Here is a tiny trained network, its code and every weight. The questions are about switching its units off for an input and a class, where a switched-off unit gives its printed mean instead of its output.

import numpy as np


def w(rows, s, z=0):
    codes = np.array(rows[::2]) - 128.0
    scale = np.full(codes.shape[1], s)
    scale[-1] = z or s
    return codes * scale


def f(y):
    return np.maximum(y, 0)


def log_softmax(a):
    a = a - a.max(-1, keepdims=True)
    return a - np.log(np.exp(a).sum(-1, keepdims=True))


def net(x, mask):
    res = np.array(x, float).reshape(1, 4) / 4 @ E
    y = f(res @ A[0][:, :-1].T + A[0][:, -1])
    res = res + np.where(mask, y, B[0][:, -1]) @ B[0][:, :-1]
    return log_softmax(res[-1] @ U[:, :-1].T + U[:, -1])


A, B = {}, {}
E = w([
[79,31,203,231,151,154,201,99,109,168,200],'x0',
[11,124,91,37,50,65,143,24,231,79,207],'x1',
[120,135,213,68,163,238,142,31,121,47,67],'x2',
[150,98,173,71,44,107,202,126,132,239,36],'x3',
],0.012)
A[0] = w([
[160,95,35,223,87,50,83,243,136,220,167,4],'n0',
[122,84,218,180,153,126,217,123,104,149,210,121],'n1',
[225,147,205,182,173,160,125,231,52,180,101,28],'n2',
[111,125,110,177,190,137,92,175,111,28,174,162],'n3',
[110,150,169,103,58,55,132,61,223,134,187,107],'n4',
[244,170,134,178,223,184,101,159,59,191,83,64],'n5',
[165,123,70,181,254,178,33,132,111,62,194,136],'n6',
[148,132,237,123,176,249,107,54,138,68,28,2],'n7',
[115,72,170,222,131,185,149,106,95,173,156,72],'n8',
[202,65,171,73,73,126,212,151,114,234,24,176],'n9',
[247,234,39,60,142,131,92,142,131,118,48,89],'n10',
],0.0094,0.0029)
B[0] = w([
[103,66,73,106,201,61,103,63,53,162,95,249],'n0',
[196,159,176,89,74,84,78,196,94,72,160,211],'n1',
[97,174,128,86,137,171,146,104,197,133,180,240],'n2',
[102,160,98,184,66,168,157,127,127,183,73,194],'n3',
[89,141,170,125,133,195,150,107,153,161,187,223],'n4',
[71,125,136,90,141,166,89,86,196,117,197,237],'n5',
[174,83,158,159,41,196,164,98,148,154,55,216],'n6',
[135,71,125,113,244,112,109,65,46,135,90,228],'n7',
[199,200,181,115,101,99,46,140,87,81,119,202],'n8',
[161,124,111,223,76,138,146,113,210,160,47,253],'n9',
[173,172,167,114,48,17,100,191,85,88,163,224],'n10',
],0.012,0.023)
U = w([
[175,125,131,232,39,154,174,104,193,173,7,240],'0',
[200,214,180,77,56,44,70,178,68,58,172,159],'1',
[42,164,133,51,143,169,141,60,229,112,240,7],'2',
[131,50,105,86,234,60,109,42,56,144,64,60],'3',
],0.012,0.002)

Each question gives the input, the list of numbers given to net, and the class t.
The units are the neurons (one row each of A and B). Each row of codes is followed by its name. A weight is (code - 128) times the scale printed after its matrix; where a second scale follows, it is the last column's (A, B and U).
mask holds one flag per neuron, in row order. A switched-off neuron (its flag False) gives its mean, the last column of its row in B, instead of its output. The means were averaged over made-up inputs and are rounded, as every weight is.
A unit's drop is (log p(t) with every unit on - log p(t) with that unit switched off) / (log p(t) with every unit on - log p(t) with every unit switched off).
The circuit of an input: a set's keep is (log p(t) with only the set's units on - log p(t) with every unit switched off) / (log p(t) with every unit on - log p(t) with every unit switched off). Starting from all 11 units, units are removed one at a time, each time the one whose removal leaves the highest keep (on an exact tie, the one counted first), for as long as the keep stays at least 0.8.
units of the circuit, in order: the units of the circuit, biggest drop first
most important unit: the unit with the biggest drop
top k neurons: the k neurons with the biggest drops, biggest first
drop of u: that unit's drop, to one decimal
input [-7,5,-3,-8], class 0: most important unit : n6
input [5,-5,-2,0], class 1: top 3 neurons : (n8; n1; n4)
input [-7,-8,3,3], class 2: top 4 neurons : (n5; n2; n1; n8)
input [-7,-3,-7,-8], class 0: top 2 neurons : (n6; n3)
input [-2,4,-8,-7], class 3: top 2 neurons : (n0; n9)
input [1,2,5,-6], class 0: top 3 neurons : (n6; n0; n3)
input [6,7,0,-7], class 0: top 2 neurons : (n5; n3)
input [6,2,6,-5], class 1: top 4 neurons : (n1; n0; n9; n8)
input [7,7,3,4], class 1: top 3 neurons : (n1; n5; n2)
input [-1,3,0,2], class 2: top 2 neurons : (n9; n6)
input [1,-7,2,5], class 2: top 2 neurons : (n5; n2)
input [6,-1,5,-5], class 1: top 3 neurons : (n1; n9; n8)
input [-1,0,-7,6], class 3: top 3 neurons : (n0; n6; n3)
input [6,-7,4,5], class 2: top 4 neurons : (n2; n5; n10; n6)
input [2,2,-6,-4], class 3: units of the circuit, in order : (n0)
input [0,8,4,8], class 0: drop of n5 : 6.3
input [-6,-8,-4,-1], class 2: drop of n2 : 0.8
input [5,1,7,1], class 3: drop of n10 : 0.7
